Each row is followed by its class.
[ -48  -77  240  194  239 -102 -202  105 -132  120   65  159 -128 -161
  -33   40   41  216   -7  270 -264  380  -51   32 -324  -20  -87 -137
   78 -172   77  -25    2   50  138  -71 -189 -320] | Z231
[ -19 -174  -99   22  -13 -318  -91  -21  -55   31  178   33 -144    0
 -179  -42  -11 -137   98   36 -155   30 -150   34 -109  100   43 -165
  -26 -100  -16  105 -183   12 -206 -179  -24  125] | Z500
[  26 -136  368   89  -77  417  133  190  192  163   44   83  207  -83
  199   86   15  305  107 -200  -98   33  208 -188 -102   37 -146    1
   11   89  -37   38  -66  -75  233   59  215  173] | Z267
[  89  -37  235  -12 -121  293    4 -105 -191  -60 -247    3  -43  146
  -64   41   41  -52 -238 -180   90  140    4 -130  276  117   95 -253
 -165  375   26  -86  -58 -171  -50  -90  -44  279] | Z547
[  17    3  -91 -225  -31  261  -21 -178   54  -19 -278 -123   82  172
   60   53 -217   14   58 -290  231 -312   27  -95  497  -75   47  144
  150  346   56 -205  229  105   96  166  116  292] | Z500
[ 189 -267   95  200 -426  112  207   27  351  155  180 -479   13  111
  231  -16  -32 -218 -271 -284   15 -207   30    6   13  283  152 -511
 -222  230  -79  167  -64 -116 -274 -256  311  635] | Z540
[ -31 -172  391   57    1  424  -27  163  298  262    8   81  256  -84
  225  135 -136  296   56 -212   10   95  255 -269  177  -14 -242   67
  243   66  -53   96  105   65  269  100  257  127] | Z540
[  45  262  -13 -151  123  448  230   65   63 -186 -506  -27  168  -35
  -56  -62  -24   12  121  -96  217 -108  -82 -131  246   -7  -12   32
   -4  155   -3   14 -137  -52  139   30  190   -4] | Z210
[-113   30  291   49   79  225 -101  125  264  333  -36   16  116  -49
  257  185   34  257 -175   40 -251  231  249  -94 -151   63 -175 -182
  225   61   60   53  228   61  115   52  143  104] | Z842
[ 137 -145  -44  144 -345  -37  209  -68   71   83   24 -192  -51  -61
    4 -170 -111 -172   64 -106  -10 -187   33  -14 -113  222  119 -403
 -295  163 -134  167 -146 -399 -133 -403  180  239] | Z231
[-100  110  106    6  106  137  -63   33   -6   94 -179  265   73  -63
  -45  131  -19  208  -42  222  -42  290  -25 -168  -25    4 -173 -109
  157    8   39    3   38  -88  296   17    1 -155] | Z500
[  38   90 -152 -199   40  103   27   39  121  -58 -290 -134   39  125
   89   78   39 -188  165  -53   60 -202 -124   46  154 -118   53  290
   31  128  -85 -174  169  182 -104  310   86  195] | Z616
[-113  -56  -53  -27  193 -254   37  -83  -50   46   -4   88   89 -233
 -184  -84 -351  266  272  176    3  -28   16   91 -113  -18   27  120
  216 -106   72   44  -89 -132  245 -128    4 -273] | Z828
[  -2  127   97   17  186  318    9   16   -2  -71 -147  -78  -43  -32
  160  113  -42   69   13  -49  -11  -37  -84   11   51   -9 -141  101
   68   16   70 -140    3  142   98  109   32  -42] | Z547
[  14  -76  251  129  185    5   -5   -8  -66  107   11    3  -85  -71
   71    4  -45   96  -71   34 -181  269  -34   78 -268   96  -62 -121
  -74  -87   -5 -159  -11   44  -29 -118  -14  -32] | Z231
[ -25  -21  334  140  120  154   28  231  -93   52    4  179   63 -179
  -77  -51  -23  220  137  185 -167  328   41 -116 -106  -54  -41 -189
  -59  -22  -46   82 -215 -216  336 -117   35 -203] | Z267
[ -98  332 -335  -81  106 -450  -28  -71  -60 -180 -210   24 -107   28
 -198  -56  -31 -245  296  217   85  -69 -141   79  -62 -103  166  113
  -58   16  -15    6   31  -33 -237  105 -204 -195] | Z616
[ -35  110   57  111  109 -228 -146   55 -249  -75  -18  119  -55   34
 -166   -1  193 -135  -31  170  -78  280 -130   31  -32  -38   51  -54
  -89  -13    5   37  -52  -57 -120   31 -336 -168] | Z540
[ -45  -17  184   86    4   94   99   70  -46  -14  -87  120   41 -183
  -47  -89  -21  106  179   99  -41  123  111 -120   14 -111  -19  -92
   26   51  -21   62 -122 -269  312  -65  -48 -193] | Z547
[-140   50  310  169  200 -250  -66   -3 -111  127  218   22  -69 -155
  -53   -8  -20  223  -69   98 -278  392   49   65 -273    7  -23  -24
  111 -210  113  -13   -9   60  -30  -91 -379 -206] | Z210
[   1  -85   23   27 -111  -17   70  -37   95  135   -4   53   81 -158
    7  -49 -142  119  174  -41   24 -176  199  -61   -8  -58   -9  -97
   58   66   23   18   61 -260  231 -117   79  -57] | Z231
[  96  -15   21 -138   36  270   82    1  270  215  -26 -324  133  141
  276   42 -213   31   66 -313   84 -430  204   11  270  -33  -74  254
  233  113   96 -132  185  281   46  232  309  373] | Z540
[ -26  -59  -45   59   20  -85   62  -34  -94   12  -89   47   48 -155
 -150 -184 -198   25  142   83   19  -46   -9   12   88  -12  172  -35
  -27    4  -72   52 -177 -149  103 -150  -32  -74] | Z616
[  39 -182   81 -213   -9  303   -6  102  322  224  -15 -123   88   48
  227  131  -93   61  160 -265 -124 -241  206  -63  155  -49  -67  134
  197  122   -4  141   77  199   95  215  302  449] | Z842
[-143  176 -276  -90  203 -491 -147 -224 -395 -174 -242  213 -138  -95
 -463   -5 -147   12  126  388   57  101 -241   73  -86  -71  195   19
  153   10  137  -59  -13 -136   44 -161 -382 -400] | Z210
[ 149   17  192   80 -171  531   37  216  186  193 -124 -128  120   34
  317  132  178    7 -172 -164   15  -25   88 -203  105   81  -10 -306
  -17  270   20   64   86 -123   80   79  281  318] | Z231
[ -18 -136  210  -31  183  100  -41  -60   -6  120   24  -56  -37  -74
  122  -14  -30  186  -39  -97 -146   47   98  -35  -22   21   10  -10
  183   12  173  -31  -19  117   85   67   94  118] | Z547
[-183 -311  130  211  287 -305 -307  -99  -71  178  252   78  -91 -176
  -26   38 -253  394   13  115 -209  167   89    9 -235  -33  -23   20
  335 -293  189   40   42  293   86  -54 -184 -199] | Z540
[  10 -230  231  -39   -8  502  -20   10  311  218  -20 -195  144   95
  380  109 -127  283   67 -363  -38 -195  171 -186  198  -89  -63  228
  311  126   92  -59  254  353  144  211  341  441] | Z231
[ -26  137 -346 -251   28 -207  -57 -295 -202 -103 -292   94 -153  -60
 -351  -12 -296  -69  216  124  195   31 -118 -116  213 -104  169  169
  150  111   47  -70   46   78    5  -60  -16  -47] | Z540
[  44   62   80   12  -13  254   81   99   55  -40   43 -219 -131   24
  185   68  -95  -47   62  -67   -7  -85 -115   34    9   15   60   26
  -45   81   14  -13  -30  127  -44   16   82  146] | Z828
[  55  -71 -177 -100  -88  102   -4 -100  -61  -59 -290 -129  -36   12
   35   44  -39  -85  -41 -119  227 -284   69    2  275  125  117  -64
   63  236   46  -58   56  -20  -32   -8  -15  236] | Z500
[  -3   65 -122  195 -219  -92  123   85 -151 -194 -200   42 -105 -251
 -232   35   59 -163  -33  264   34  225 -220 -196 -128   14  154 -336
 -298  -15 -112  168 -329 -287  -47 -225 -248 -200] | Z616
[ -95   19 -113  -35   65  -78 -121 -216 -179 -109 -347  138  -76    5
 -173  169 -158  108  -15   43  146  175   68 -115  144  -49  140  -37
  144  160  127  -65   80   13  101  -10 -291  112] | Z500
[-194  152 -114 -107  370 -197 -252  -14 -147  -28  -47  298   22  -76
 -159   27  -40   96  299  181 -108   95 -157  111    7 -242  -54  406
  290 -146   82  -58   94  270   89  234 -256 -328] | Z210
[  -8 -259 -161   11 -107 -268  -91  -77  210  216  120 -178 -113   -6
   20   46 -170  -58  126  -43 -198 -172   96  122 -192   29   43 -113
   42    0   12   91   38   55 -140  -80   80  349] | Z231
[  17  -53 -161  -90  -49   -7 -109 -175 -132  -15 -278  -45 -103   10
 -150   50 -141  -30  -84  -37  119    0   16  -51   87   54  140  -93
  -12  253   16  -89   13  -89  -66  -95  -36  153] | Z231
[  -8   89  284  170  -77  265  -39   81  109  119 -104  -15  -46   99
  143  137  161   40 -323   26  -85  256   30  -68 -151  153 -131 -425
  -18  118   52   59  118  -94  -61  -49  -45   85] | Z210
[  54  465 -246  -17 -186  245   42   82  -99 -221 -416   -8  -80  110
  -69   89  146 -282 -135  154  296   48 -267 -118  109  109   57 -161
 -181  262  -26   59   44 -128 -245  -55  -88 -139] | Z828
[ -31   57  -68 -133  -38  412  116   66  181 -107 -351    2  196  -76
  -36    0 -141   22  253 -172  253 -266  -19 -261  429  -76  -39  166
   45  204  -77   82 -154   32  177  118  278  107] | Z540
[  88   22  162 -121  -34  508   15 -143  -41  -84 -415   53   35  150
  154   81   -6   -9  -43 -238  279  -85   72 -105  463    9   91   66
    1  444   53 -129  150   33  146  121  136  360] | Z231
[ 185  214 -299  -44 -362  419  295   60   98 -205 -522 -227   67  -63
   -7 -141   77 -243  186 -158  294 -364  -62 -200  240  109  164 -130
 -340  380 -158  115 -172 -327  -85 -101  278  220] | Z231
[  -6  -76  -79  -45    1 -343  -39 -162  192  181  134 -280  -14  101
   71   -1 -196  -62   27 -146 -110  -55  127  112 -129  -29   79  101
  106  -13   37  -43  189   45 -259  107   54  305] | Z616
[-134   33 -106  -56  168  -84   30  -91  -15   45 -140   98  109  -63
 -107 -134 -190  219  225  164  -74 -111   57   10 -208  -98   -6  153
  183  -43   27  -78   29 -139  232  -52  125 -179] | Z210
[ -50  235   37  -75  263  188  -47   34  -28 -137 -308  -17  -45  -15
   11   -3   59   62   88  109   96   28  -33   12  175  -14  -73  256
  171    5   77  -50    8  259   93  180  -51 -128] | Z210
[  48   60   -1  106 -194   78    4  141  119  163  -59 -223  -29   13
  149   36   72 -169 -224   47   -8  -45   78  -55  -69  146   94 -385
  -69  269   53   89   18 -198 -122 -108   99  183] | Z828
[ -36    5  183   -9  -22  330  -30   39  216   47  -88   39   71   24
  227  248  155   37    3 -287  -23   -4  140 -132  101   -4  -86   76
  115  217   42  -32   68  149  -10  261  100  377] | Z842
[ -18  134 -183    0   94 -495  -15 -110 -328 -178  -64  127 -165 -122
 -349 -138   79 -196  293  271  -36   58 -282  152 -111   43  113  -56
  -57   -4   26   36 -184 -212 -135  -91 -264 -318] | Z547
[  90  114  -54   18 -140  185  104  234   82  -37 -202   62  133 -134
   17   34   48  -97  233  -32  195 -144   49 -257  164  -27   69   -1
  -45  181 -124   74  -58 -169   92    2  123  -64] | Z842
[  62  168   39   -7    6  420  179  130   57  -57 -269 -235    7  125
  187   61   51  -80  -74  -95   63 -123 -140  -99  131   51   21   13
  -52   28   -9  -56  -17  106  -92   94   61  193] | Z547
[ -44   41  149   14  124  184   15   96 -100  -55 -138  134   40 -183
  -71  -62  -22  120  108   40   12   92  -56 -118  131  -34    0  -33
   63   -4   18  102 -139 -104  178  -60  -63 -237] | Z547
[ 139  157 -174   47 -252  311  158  194   84  -72 -126 -359  -57  100
  135   -1   41 -230   49  -89   83 -304 -129  -84   94    1   98   -8
 -168  169  -65  -42  -59   32 -195   42  104  186] | Z547
[-142  113 -121  206  -43 -551  -23 -104 -278 -141 -163  107  -83  -88
 -411   29   55  -63 -277  402   69  370 -249   -5 -335   79  114 -366
  -64  -85   86  -14  -69 -339 -239 -247 -465 -477] | Z842
[ 120  -61  324   28 -224  899  122  362  349  162  -87 -226   89  129
  483  177  232   53 -174 -380 -113   -5  231 -226  109  -24  -63 -131
 -101  231 -101   16   62  177   53  236  271  604] | Z267
[ -58   22  325   25  172  430   23  162   27    7  -84  324  149 -203
   53  240  -15  406    7   76 -114  401   17 -149 -167 -166 -165   -6
   85 -135   -1   36    2 -121  460   81   28 -173] | Z540
[-120   24  -26  -31  208  -91 -258   74   98  126  -19   87  -94  -78
   47  129  -42  -29  229   95 -220   71   41  -53   49 -173   12  107
  163   23  -24   76   46  126  161  220  -68   78] | Z842
[ -85  -21 -166   86  -93 -195  -98   54  161  163  144  -84   -2   20
   11   39  -45  -41 -163  101  -29  -13   21   20 -168   49   53 -234
  120  -31   27  146   68  -48 -137  -95   -8   37] | Z267
[  84  490 -133  -22  -80  468  263  113 -103 -329 -522   36   53 -120
  -43 -152   42 -115  316   90  280 -167 -137 -196  273  -75  160   48
 -230  309  -66  148 -203 -327  258   -1   64 -161] | Z210
[  13  158 -311 -168  -66   32   -9 -153 -279 -301 -511   30 -108   16
 -252   94  -11 -169  -34   48  328  -72 -218 -113  236   92  169    6
  -50  324   53 -111  -75  -45 -138  -59 -154   20] | Z500
[ 155   11   17 -108 -341  435  210   74  372   31 -197 -322   68  124
  218   83   82 -174 -167 -219  188 -214   -7 -111  197  129  -21 -106
  -24  342  -70   14   68   39 -153   99  370  405] | Z616
[ -17  -78 -106  159 -125 -476   14  -98   97  235  212 -193 -131  -25
  -71  -15 -177 -131 -218  111 -133   47   -4  151 -454  209    8 -499
  -57  -86   16   43   32 -371 -253 -331  -52  -11] | Z828
[ -21 -112   23  116 -118 -126   32  -97   18   83  -18  -75  -86 -176
 -173  -59 -223  110    7    3 -165  180   42 -109 -210   66   39 -351
 -122  -19  -76   95 -117 -220  -53 -289  -52  -26] | Z616
[ -83  261 -261  -93 -104  -37   56   -8  127  -33 -166  -56   41   50
  -37   51  -11  -71  -38  149  220 -177  -45   19   53   38  -18   30
  112   97   32  -18  110   -1  -69   56   27  -93] | Z267
[ -31  227 -337  -98   17 -349  171  -80   -9 -144 -187  -22   58 -116
 -295 -168 -180 -124  326  147  163 -248 -205   -3  110  -81  202  139
  -31  -10  -69   71 -128 -279   75  -29  -99 -246] | Z842
[  79 -191 -305  -77 -189  -58   65 -265    0  -51 -242 -284 -109   77
    3    6 -154 -269 -113 -235  218 -364   56   34  202  155  145 -207
  -58  177    6 -117   30    3 -298 -130   93  398] | Z547
[-115 -304 -135  131  -33 -526 -124 -216  222  253  325 -250  -96    9
   45   67 -270   44  -39  -81 -227   19  137  102 -370   40  105 -146
  138 -186  -10   47  158  -11 -234  -92   -7  360] | Z540
[-127 -116  364   -7  206  147 -233  104  163  238   27  201  111    3
  234  251   39  286   46  -86 -222  183  180  -76   20  -81 -185  197
  317   22  101   35  249  157  246  264 -134  155] | Z500
[ -94  133   13   29  -13  -28  -47   17   37  113 -123   65  -93  -71
 -110   76 -115  -14 -120  170  -66  247   10  -51 -123   75  -39 -200
   46   34   15   84  -42 -167  -50 -175  -65  -21] | Z547
[  65  -23   48  -70  -74  311  198   79  253   16 -155 -203  170   62
  144  -25 -100   31   95 -245   95 -201  135 -138   90  -41   12   12
   31  185   28   45  -34  -48   15   71  325  266] | Z547
[ -60  134 -184  -11  155 -309  140  -74  -40  -31  -82  -14  116 -212
 -252 -205 -213   55  187   98   37  -14  -92  -31  -84  -53   80  128
   35 -176  -45   15 -120 -182   62 -137  -80 -324] | Z540
[ -30  158  147  185   90   93  -28  243  -21  -41 -103  101  -40  -61
   38  151  230   33 -199  287  -86  323 -107  -14 -328   79  -27 -294
  -31   50   48  125 -119 -156   46  -22 -186 -222] | Z547
[ 148  126  -73  -33 -274  447  202  149  130 -142 -294 -306   46   91
  191   22  202 -247  -44 -166  220 -276  -55  -93  340   35   37    1
 -138  221  -12   -9   -1  178 -206  163  195  248] | Z842
[  28  150 -164 -114   67 -122   -7   97  -96 -115  -93   14   24   34
 -168  -29  177 -102  220   22   31 -112 -158   95   34 -124  119   92
   32   22   59  -19   -7   42 -135  229 -134  -87] | Z540
[  35  160  327  186   36  176   12  150  -65   -6  -70  153  -48  -35
    5  103  121    6 -277  180   15  521 -111 -132 -150   86  -56 -306
 -141  -11   28   90  -87 -166    6  -76  -42 -141] | Z540
[ -16  393 -350  -94 -143  -37  132  -42  125 -189 -204 -114  -69   47
  -58 -101    1 -299   78  193  251 -253 -171  106   44   49   31  -13
  -62  130  -21   73   25 -142 -155  -72  160 -115] | Z210
[  83 -162   17  -61  -62  329   20  -15  -69  -25 -296 -162  -29   45
  174  203  -26 -101 -241 -186   74  -84   52    5  101  117   42 -254
 -102  172   -4    4   77  -72  -70  -61  -37  305] | Z828
